In the rows, zero is written as 128.
Each row has a class, written after it, and each block has its own classes.
[158 135 158 106 116  99 124 144 121 122 174  80 187 169  38 133 163 164
  63 113 122  85 104  93 140 151 157 102 139 128 108 101  91  96 170] | rek
[ 97 136  82  83 138 122 145 107  76 116 155  75 150 136  81  84 101 198
  88  72 176 119 128  82 116 111 175 129 143 108 119  74 104 121 155] | Kugi
[ 95 136 173  74 116 121 191 125 158 132 128 112 152 137  59 103 145 183
  63 133 124  93 124 161 148 181  96 132 143 111 105 160  80 140 132] | dube
[174 127 134 125 128  93 103 132 138 110 136  71 131 183 126 137 104 156
  65 154 127 146 101 120 163  86 165 111 143 131 113 135 123 123 146] | ginag
[213 149 105 116 133 127 150 127  84 101 108 199 143 112  64 104 151  68
 109 151 182 146 110 139 129 160 119 110 109  93  99 145 157 149 106] | mefug
[ 78 151 145  97 121 143 158 124 177 111 146 155 130 117 143 119 137 118
 120 105 110 126 143 132 153 124 114 101 144 144 145 140  97 119 154] | dorok
[172 137  77 187 161  97 158 161 143 124  71 108 127 136 108 140 150 144
  66 138 150 132 113 167 110  95 147 108 100  79  96  83 116  88 153] | dorok
[130 129 152 126 110 138 154 108 192 126 155 181 149 123 113 159 130  85
 146 113 132 115 124 159 142 147 108 118 127 147 138 112 112 111 138] | mefug
[ 79 148 143 107 119 167 166 121 157 128 155 148 139  98 133 103 121 159
 116 105 140 112 112 147 146 164 108 118 113 141 129 153 103 115 157] | dube
[ 92 122 143  84 115 127 162 133 133 130 177 149 128 102 119 141 146 149
 127 125 112 125 176 137 183 149  93 134 148 147 135 146 120 121 108] | Maz
[157 104 122 121  92 140  66 115 107 103 162 121 182 110  51  76 151 145
 133 139 176 124 148  92 143 157  90 143 109 119  86 114 146 127 116] | ginag
[106 149 136  94 108 164 164 151 111 123 177 159 138 132 116 133 142 159
  99 103 148 115 130 138 163 165 122 133 155 149 138 164 133 130 138] | dube
[151 135 140  94 123 157 116 129 121 129 185 180 142 107 143 133 126 146
 106 111 141 129 122 128 165 168  85 123 119 136 129 115 143 102 147] | ginag
[108 130 121 117  71  87 107 139 121  85 127 154 133 168  65 103 121 101
 108 144 101 137 119 103 110  97 114 105 125 134 124 126 139 151 103] | feti
[237 154 103  87 128 102 199 140  56  89 126 120 148 128 103  90 143 138
  80 175 214 130 164 167 173 101 128  96 108 133  88 100 109 105  96] | Goti
[109 165 140 117 127  60 238 152 178 135  95 120 137 104 127 134 120 128
 171 157 130 140 115  77 209 118 146 125 107 115 115 108 176  98 187] | dorok
[165 129 153  99  76  86  88 164 159 101 121  76 115 160 126  44 121 126
  42 158 124 128 105 136 174 171  90 113  73 152 120 108  85 138 104] | zuk
[ 93 108 149  95  88 131 136 127 140 137 171 169 125 115 134 112 148 149
  90 118 110 109 130 152 172 184  82 141 114 147 140 135 139 117 128] | Maz
[102 137 161  86  93 132 150 123 141 112 166 194 142 122 105 132 130 117
 139 106 132 131 109 164 140 191 101 110 125 166 134 156  92 150 136] | Goti
[ 95 121 123 127  99 160 121 120 165  92 196 189 123 129 126 103 125 103
 120 107 118 155 131 128 158 124  97 101 149 147 126 126 111 125 146] | ginag
[158 138  98  87 131 155 127 115  48 101 158 124 151 123 115  66 135 131
  78 135 139  95 115 124 116 171 142  94 154  92 106 102 132  73 158] | kot
[165 112 113  87 103 119  80 110  91 120  88 109 140 135  79 142 139 176
  23 163 168  97 131  85  88 201  86 159 178 102  97  54 173 155 124] | zuk
[192 105 136 127  77 162 109 147 131  61  94 150 134 112  95 117 141 136
   4 155 116 104 155 122 165 115 163 105 163 120  94  99 103  82 194] | mefug
[126 130 140  73 126  83 183 177  96 145 121  98 190 112 106 117 124 204
 143 103 164  91 163 115 106 164 151 164 135 170 146  63 119 104 117] | Bas
[131 132 148 117 114 136 132 133 161 113 174 161 143 120 124 130 143 125
 149 114 133 134 155 165 176 149  97 128 139 156 148 132 102 127 131] | Disi
[175 126 129 105 134 112 182 150 148 107 122  99 142 162  86 104 166 163
  25 121 167 131 139 185 156 129 125 146 148 126 102  83  75 115 122] | mefug
[231 133 128  73  97  84 123 133  80 116 149 136 170 145  83  98 111 148
  42 116 132 119 132 127 208  59 158  99 128 176 131 136 108 116  90] | kot
[ 84 147 125 121 121 143 155 123 173 116 139 186 134 108 119 161 129 118
 133 104 124 130 133 144 139 139 108 103 142 123 143 141 126 120 151] | dorok
[121 145 134 119 130  62 101  96 163 111 108  24 173 131 108 106 118 142
  93 156 160 115 130 124 131  76 121 121 119 129 100  80 136 100 152] | dorok
[ 82 116 139 103 113 134 126 111 174 124 154 167 134 115 135 118 122 136
 107 119 113 113 123 131 142 153 111 106 116 156 141 144 129 122 143] | Maz
[110 116 148 110 108 155 124 134 173 111 169 159 139 155 110 101 154 136
 136  99 127 125 133 138 162 178 105 144 138 149 149 131 117 143 150] | Disi
[176 127 122 122 110  97 106  98  88  96 146  76 142 148  90 126 126  92
 142 156 175 146 112 149 137 104 166 105 143 119  99 130 113 141 148] | Goti
[224 110 108 100 160 119 125 133 134 127 156 115 154 149  82  63 168 101
  84 146 121 116 136 136 194 138 106  86 137 101  85  97  95 102 128] | kot
[146 121 143 101  57 160 110 133 154 110 167 147 117 151 143  91 150 107
  80 108 140 108 120 133 176 153 105 128 125 160 143  83 103 125 145] | zuk
[149 171 119 106 182 120 146 132 159  98 111  86 179 142 106 111 162 160
  87 155 157 131  72 145 130 167 134  90 131 112  90 134 113 130 173] | Bas
[164 161  94 149  98 147 176 171  96  82 152 117 107 158 122 108 180  66
 131 178 147 112 140 164 194 156 119  93 122  90  86 127 142  92 126] | zuk
[146  96 131  80 115  76 178 181 139 117 107 114  92 164  79  50 122 123
  77 117 125 129 183 131 179  88 148 148 146  97 115  72 101 132 131] | Kugi
[204 126 122  90 107 141  84 136   9 103 139  86 117 151 136  38 170 134
  19 138 100 110 132 104 132 112 153 139 169 118 106 110 109 106 126] | kot
[112 153 145 116 120 155 161 130 175 100 156 170 152 118 137 152 145 108
 135 136 141 117 145 140 134 168  97 121 147 160 130 117 127 100 135] | mefug
[211 138 168  74 141 167 120 133 170  92 136 140 148 193  66 190 126 112
 101 133 151 112 146 150 128  84 130  86 136 123 134 143  95 125 134] | Goti
[108 146 138 100 111 135 127 108 131 102 144 169 145 111 102  90 136 132
  83 106 101 134 124 132 121 113  92 123 143 155 124 140  93 129 102] | kot
[123 116  81 109 131 139 152 131  88 121 130  97 145 128  85  91 150 177
 122 105 147 119 140 113 217 153 152 126 120  99  96 160 149 129 142] | dorok
[161 104 124  84 122 119 168 156 100 114 128  93 120 195  55  84 112 184
  51 109 156 116 138 108 140 117 136 156 108  90 131  85 159 108 106] | rek
[ 90 151 147  87 101 152 181 122 128 120 177 140 141 116 117 142 122 168
  86 110 147 108 134 163 170 143 116 126 161 138 133 147 118 108 153] | dube
[113 139 145 122 124 118 149 127 191 103 168 146 149 100 115 126 143 138
 112 129 149 153 132 133 162 136 100 105 143 157 124 113  92 113 146] | rek
[ 85 144 146 124  92 140  94 133 150 108 203 141 158 134 135  99 164 102
 135 104 114 124 102 155 129 177  80 128 128 165 142 109 115 120 143] | Bas
[107 129 140  98  67 122  85 131 108 109 175 162 151  91 135 121 157 134
 117 106 130 136 122 145 149 150 110 127 153 168 134 110  99 129 157] | feti
[114 142 138  94  79 129 136 117  97 106 184 162 162 102 124 107 139 117
 124 122 120 109 147 150 156 144  85 120 137 162 139 113 127 115 110] | Bas
[212 108 117 129 126  97 143 185 155 102 140  93 177 148  36  84 162 147
 156 146 171 132 190 110 218 127 135 122 112 135 106 111 103 123 115] | Disi
[ 83 124 131 111  86  35 111 133  91 121 141  52 142 202  78 110 148 148
  80 139 101 119  89 156 114 144 133 146 159 125 103 111 127 149 121] | feti
[108 128 140 109 109 164 113 107 174 103 183 166 146 118 130 111 134  84
 156  97 142 137 128 136 151 162 112 117 137 168 142 138 104 134 136] | mefug
[122 112 107 128  79 124 194 130 208  68  97 112  93 198  63  80 125 122
  40 158 127 130 151 142 163  78  98 109 135 104 101  79  94 136  98] | zuk
[142 154 123  95 123  82 152  96  83 126 128  87 173  99  71 108 137 193
  28 128 161 127  88 116 171 118 165 111 168 141  79 151  92 159 171] | dube
[ 89 142 151 103 101 137 145 121 129 111 182 164 120  99 171 109 114 116
 148 118 138 149 138 133 137 128  98 141 144 152 140 108 132 110 142] | ginag
[108 159 145  81 109 129 139 102 169 111 175 136 159  97 135 122 137 144
 135 130 164 126 143 116 178 144 108 116 149 151 131 122  98 126 152] | Kugi
[111 132 133 124 109 143 151 131 170 110 168 164 155 121 143 123 137 113
 128 110 128 112 137 148 156 171 126 104 135 181 133 122  91 105 139] | mefug
[109 124 143  98 116 138 168 111 185 115 170 146 154 130 114 127 131 113
 131 101 151 119 151 154 157 142 110 132 152 159 135  91 103 111 137] | mefug
[132 122 135  84 123  72 122 116  96 124 184  60 158 151  74 133 162 157
  36 132 128 104 135 183 202 122 123 120 162 122  88 127 123 109 146] | Maz
[176  84  92 115  99 133 189 146  88 117 137  80 156 156  81  48 155 139
 130 150 149  73 142 123 174 171 175 117 129  69 101  49 133  74 176] | Bas
[195 163 123  61 153  96 167 124  98 127 151 126 153 177 115  68 130 156
   5 129 140 109 105 148 126 121  85 108 113 139 127  81 112  97  77] | kot
[109 155 153 117 122 139 131 110 149 114 191 146 142 130 133 150 138 114
 132 118 127 138 109 144 140 127 106 114 150 134 123 128 115 110 158] | ginag
[107 119 136 134 138 129 133 166 154 129 129  30 152 209  73  61 148 158
  93 105 117  69 123 109 129 103 158 136  96 129  91 114 117 102 155] | dube
[106 139 145 107  95 124 149 107 142 103 177 182 140  95 152 112 129 108
 130 136 153 143 140 166 154 134 102 115 162 156 121 122 114 117 145] | ginag
[ 57 145 143  99 116 114 144 106 135 124 171 161 137 103 115 133 138 133
 105 116  97 125 115 125 132 154  94 115 134 148 126 152 126 131 135] | Maz
[135 150 151  92 119 144 141 134 175 113 152 187 137 134 158 114 130 126
  95 129 121 128 114 154 151 146  82 124 131 162 149 131 137 101 118] | kot
[160 112 140 101 117 101  98 133 107 115  78  95 182 159  66  43 187 139
 101 153 150  98 101  98  82 179 183 148 171 130  89 143 114 160 140] | kot
[109 131 139 118 115 190 100 102 123 115 184 168 136  99 151 130 146 128
 137  99 125 125 134 131 155 124  96 134 139 140 114 135 133 110 157] | ginag
[152 148 112 100 117 118  71 166  68  98 184  57 147 179 133  29 156 144
  33 143 199 122 129 150 108 166 101 137 133 158 115 110 135 127  98] | dube
[189 120 118 107 145 126 148 189 125 117  95 138 155 144 110 120 139 164
 119 156 126 103 167 138 169 153 151 117 135 143 115 167 129 103  89] | kot
[177 104 132  71 132 118  97 107  79 124 112 119 134 113 122 127 114 137
  92 152 110 112 161 142 153 128 144 126 198 115 116 150 132 129 115] | kot
[117  81 109 110  93  67  98 129  82 107  66 133 133 108 118 103 124 136
  65 160 133  97 143 199  86 151 159 121 190 108  88  82 128 124 171] | feti
[164  90 136  82  91  90  84 165 120 107 143  70 178 155  40 103 152 156
 107 144 160 103 152 145 114 181 142 116 157 102 118  77  72 112 144] | feti
[127 134 125  67 160  54 129 125 131 110 132  63 146 197 114  72 116 115
  70 172 107 111 119 121 167 137 120 111 178 129  86 112 188 118 133] | kot
[111 145 163  96  96 125 129 108 145 126 185 140 164  91 139 122 135 114
 146 103 124 120 121 165 157 131  90 129 122 162 148  99 105 110 144] | Bas
[156 103  87 132 141  97 156 113 138 129 136 133 153 166  99  91 155 132
  16 106 126  92 136 144 176 110 103 126 135 158  69  41 140 107 134] | mefug
[222 113 118 108 140  51 131 176  97 154  89  83 147 153 114 104 148 129
 120 162 171 108 173 159 179 133 135 142 105 125 115 122 156 129  75] | dorok
[ 98 122 149  86  80 154 149  92 143  99 167 148 140 111 134 133 116 141
 158 126 149 122 163 134 175 133  96 134 137 175 128 126 123 125 128] | Goti
[151 121 113 140 124  77 110 229 161  97 114 112 156 146  89  97 164 146
  75 152 106 123 134  99 121 161 129  89 121 138  93  52  83  86 176] | feti
[ 67 134 145  98 144 122 112 108 177 145 182 138 132 126 134 118 124 114
 144 111  95 133  92  84 142 174  87 113 103 147 140 141 148 136 150] | Maz

A new block, with new classes.
[124 126  56 127  98 194 183 188  66 205  99  99  80  40 166 114 122 123
 123 139  95 101 178 124  86 104 140  63 130 135  57 202  51  14  78] | pid
[130 181 161 115 162 112 150  51 132  58 115 112 148 180 128 158 162 104
 122 151 131 106 147 148 138 154 118 156 103 163 173 120 150 192 107] | viga
[ 89 121 131 122 134  80  76 156 117 151 121 127 210 155 133  91 170 102
 138 122 150  96 140  74 158 119 113 140 102 127 103 145 117 128 147] | bunav
[141 116  73 120 128 110  69 175 144 144 168 151 107 135 145 134  77 131
 125 122 111 119 155  89 104  86 102 108 164 101 126 158  98  41 101] | vur
[101 131 130 142 142 122 113 150  89 174 137 108 201 137 123 136 182  95
 121 163 140  82 165  67 164  84 116 148 135 133  96 142 116 112 111] | fuz
[137 150  91 115 123 186 154 119 149 166 152 126  23  78 133 144  89 159
 115 157 105 159 134 172  94 175 104 107 193 129 151 149  92  63  75] | tofis
[ 69 141 186 125 179 116 109 151 144 111 119  99 191 124 135  80 188 120
 175 116 123 124 143  93 111 157 118 133 114 121 133 172 137 137  88] | viga
[121 115 118 118  96 126 176 104 118 184  74  97 107 180 112 159 124 109
  84 141 157 106 147 148 173 113 158  86  97 114 133 144  91 141 127] | viga
[109 130 197 159 140 228 187 178  62  94 117  76 115  42 142 140 184 138
 182 126  84 115 168  90  78  75 117 184  85 184 120 159  85 132  49] | viga
[134 152  97  62 176 170 180  91  85 103 143 170 147 128 122 118  91 116
 100 191 131  39 146 178 100 141 144 103  91 149  56 124 131 133 111] | pid
[ 84 163 141 121 163  72  59 141 167 123 150 121 213 136 134  57 190 116
 149 131 138 125 143 101 137 168  90 148 165  85 147 154 166 105 151] | tili
[133 104 170 155  72 235 211 175  93 175 113  71   9  58 123 124 149 151
 147 126 108 164 129 135 127 115 152 161 120 146 121 117  82 130 111] | tofis
[129 162 182 140 123 116 150  87  87 113 102  88 155 178 131 144 201  83
 104 145 152 109 156 115 180 102 138 196  89 171 139 100 153 205 150] | fuz
[ 98 187 206  73 218  75  95  74 146  57 128 162 139 134 157 102 109 141
 122 139 153 114 155 192  52 147 126 145 103 171 137  99 201 156 114] | fuz
[124 152 107 117 103 195 200 117 103 192 113  99  28  69 136 175 109 118
  87 155 110 160 165 171 100 140 137  78 159 162 124 166  92  98  71] | fuz
[164  95 111  93 112  65 134  91 182  96 146 161 112 199  83 109  93 130
 126 107 170 161  59 182 189 210 157 102 174  78 134 123 141 189 194] | pid
[129 143 115  70 145 129 151  84 133 181 109 145  33 141 136 107  39 152
  51 167 145  86 161 215  89 138 141  78 123 128 110 101 123  88 123] | tofis
[155 117 114 145  96 103 131 119 133 157 140 119 105 155 107 170 139 116
 105 129 158 156 125 117 190 107 123 144 178 111 152 137 116 140 136] | fuz
[128 125 179 115 192   6  26 125 170  55 121 152 184 171 170  95  93 175
 151  76 157 110 148 134  73  88 111 131 121 115 156 123 151  96 113] | viga
[ 98 168 145 161 152 130 111 139  84 146 121  81 200 111 142 103 205  82
 160 134  97  84 192  67 126 126  95 154 102 149 119 156 132  86 114] | Zezo
[138 197 137  73 205  54 101  49 105  22 133 176 177 194 155  84 131  90
  83 155 167  32 173 153 118 122 115 182  80 146 133  98 192 147 148] | pid
[180 153 136 183 104  66  87 115 120  88 124 103  98 138 153 147 149 112
 134  79 119 137 177  88 141  94  87 181 158 137 195 127 134  85 132] | Zezo
[123 128  85 155  79 104 151 103 161 199  92  74 108 154 122 169 147 114
 121 119 136 175 126 121 182 192 128  63 169  94 172 201  75 108 108] | viga
[179 107 119 162  78  48 115 109 131 146 124 117 115 214  93 152 132  91
  95 103 166 110 139 109 232  94 126 149 136  83 165 101 129 142 193] | Zezo
[167 127 132 144  89  83 103 125 123 108 117 116 104 161 138 116 129 133
  97 104 149 120 154 137 164  58 109 171 145 113 163  92 133 125 179] | tili
[115 113 126 108 133 135 125 149 107 140 148 144 142 127 112 123 124 118
 129 138 133 101 131 104 143 122 116 135 115 142  98 141 104 144 119] | bunav
[124 148  53  84 126 159 188 109 114 181 113 130  97 112 132 119 102 104
  91 168 128  99 154 176 119 174 144  46 136 119  85 173  95  78 110] | pid
[135 181 168 101 177 197 180  77  78  85 142 140 105  96 123 163 102 121
 132 179  92  64 179 165  64 148 120 133  83 200 111 104 148 135  78] | Zezo
[ 83 127 138 111 101  87 112 139 144 174  83  98 106 143 149  78 149 104
 124  91 149 169 139 128 140 162 141  95 112 128 139 156 119 137 152] | bunav
[131 123  62 132 105 196 146 151  81 187 147 118 164  88 122 166 129 142
 138 186  98  83 143 122 129 108 113  93 145 130  74 148  76  74 118] | tili
[137 166 139 125 166 140 112 111 118 101 158 136 103 119 143 109 131 141
 118 157 126  86 160 118 109 109  88 197 142 142 146 110 134  99  95] | tofis
[111 140 149 156 129 174 160 151  74 132  88  78 112  89 157 147 169 124
 141 128 106 101 190  88 109  65 115 150  93 168 128 158  91 103  69] | viga
[163 120 133 132 155  86  95 122 100 118 159 161 160 161 114 141  83 128
 115 137 139  42 170 103 133  70 107 144 118 123 113 103 129  90 124] | Zezo
[123 148 181 160 150  92 111 102 102  60 113  94 227 199 121 147 223  91
 149 134 143  74 151  59 194  78 107 217  85 154 152  97 154 201 133] | viga
[ 89 110 171  87 133 149 150 155 111 155 114 130 112 112 118  74 112 121
 122 122 139 114 138 133 114 122 143 112  77 150  91 131 121 158 126] | bunav
[204  87 103 159  37 130 134 144 139 113 142 121  34 178 108 191 103 119
 112  98 133 175 111 104 196  79 129 162 162 106 172 108  97 150 160] | vur
[159  92 144  92  57 146 183 105 161 144 111 123  13 207  95 141  70 108
  83 118 152 176 100 191 172 148 187  83 109 102 148  90 131 210 179] | vur
[185 122  68 193  73 107 111 147 129 151 158 113  91 116 121 174 131 110
 136 103 112 141 146  64 179 103  84 146 206  96 180 170  83  58 107] | Zezo
[137 165  87 112 143 237 156 122 116 108 173 144  79  79 136 189  98 117
 132 197  61 113 166 125  63 149  85 120 174 177 133 158  85  86  43] | vur
[133 131  89 112 103 225 232 115  72 149 119 106 146 114 103 157 169  94
 146 191 108  93 112 144 162 179 166 101  96 153  54 145  91 171 131] | pid
[ 88 100 133 136  98 186 190 179 114 211  78  71  84  71 136 132 133 142
 152 120 109 150 143 136 101 132 162  57 107 124 104 193  59  97  80] | viga
[ 78 162 155 118 158 130 149 112 110 173 112  95 165 147 107  90 178  65
 127 155 125  82 178 110 154 178 130 111  85 125 110 143 154 133 133] | Zezo
[131  95 101 134  76 138 127 176 126 165 132 124  56  86 134 138 108 135
 131  89 129 174 128 105 130 114 119 109 158 127 135 164  77  95 107] | bunav
[173 100 136 123 101 248 211 113 110 142 168 135  62  93  86 167  88 175
 150 181 118 132  82 153 125 150 145 153 139 146 108 101  90 163 106] | tofis
[189  82 122  97 106 123 116 135 134 105 160 174  76 192 109 164  32 144
  96 133 142 104 124 146 134  68 145 115 119 111 114  80 115 137 146] | vur
[ 76  82 100 103 134 213 183 209  72 217 109  90 124  25 143  57 108 130
 150 130  82 110 157 148  60 131 158  13 106 129   4 186  63  50 100] | pid
[136 107 137 138 114  75  60 157 136 114 131 126 170 202 138 115 140 109
 135 113 141 103 140  75 161  85 125 161 115 106 132 112 124 127 164] | vur
[122 119 138 143  76  40  69 154 178 161  85  88 120 148 154  72 146 146
 131  69 150 194 127 150 145 140 130 104 168  77 168 139 130  95 199] | tili
[146 117 167 109 164  49  85 105 171  60 140 155 140 188 120 131  89 155
 126 102 158 117 117 147 126 114 122 136 140 110 167 114 147 157 120] | viga
[ 92 181 183  95 213 167 158  86  88  58 141 132 204 148 115 141 171 104
 134 188 119  33 168 117 114 126 112 177  65 181 108 116 154 185  65] | viga
[100  94 177 105 130  89 115 162 124 189  91 123 124 126 144 108  91 157
 117 115 163 127 140 175  95  98 174  69 101 124  82 123 118 107 142] | fuz
[ 96 160 159  81 181 103  78 118 155  96 141 140 174 180 141  90 126 107
 136 145 121 106 154 127  93 163 121 122 103 134 119 121 165 127 126] | vur
[ 94 132 160 135  99 170 160 156 124 198 102  74  37  85 144  83 149 138
 124 121 124 159 148 143 112 155 142 129 130 125 141 143 103  97 118] | tofis
[152 154 114 127 138 144 153 107  88 139 135 127  91 120 121 154  99 102
  97 149 111  68 193 128 119 106 107 119 118 145 123 130 117  80  98] | Zezo
[130 151 125 164 138  70  74 145 107 136 122 112 149 131 148 111 155  97
 124 104 124  82 199  69 139  81  86 156 132 121 146 140 130  55 122] | Zezo
[108 113 154 143  98  74 113 135 143 188  98  93 144 159 128 132 159 118
 125 111 168 167 124 131 170 139 154 109 139 110 135 138 124 139 160] | fuz
[129  98 156 116 138 157 147 135 101 146 151 133 162 132 100 171 120 144
 148 162 137 118 110 137 133 122 149 112 127 144  74 117 114 157 119] | fuz
[ 98 115 125 120 121 110  84 182 121 170 116 115 146 163 147  97 137  95
 113 126 133  95 177  75 136  88 129 111 108 102 105 140 113  76 130] | vur
[154  67 158 127 107 134 147 156 117 153 136 137  78 116  98 128  61 154
 143 102 132 129 124 155 114 120 154  90 125 105 103 119 106 115 147] | Zezo
[180  92 142 202  85 118 114 165 128  82 139  99 143 127 127 185 171 160
 198  85 121 163  97  61 170  78 104 194 164 124 171 154  85 147 110] | viga
[133 142 131  74 212  40  69  82 157  76 133 187 143 173 150 123  34 163
  88 129 158  63 167 178  64  92 105  93 125 120 142 125 143  86  91] | viga
[103 115  57  99 114 141 160 163  98 219  88 115 102  88 154  83  99 115
 100 137 128  95 167 149 102 134 158  34 124 106  61 189  70  31 117] | pid
[174 141  56  96 107  86 109  85 163 130 152 163  78 157 122 159  56 148
  72 143 143 129 130 194 137 135 107  82 199  93 154 122 125  90 150] | tili
[140 196 137  64 176 162 158  46 101  42 154 175 105 139 124 161  99 109
  98 180 118  79 150 166  95 151  97 164 102 214 131 100 155 187  86] | bunav
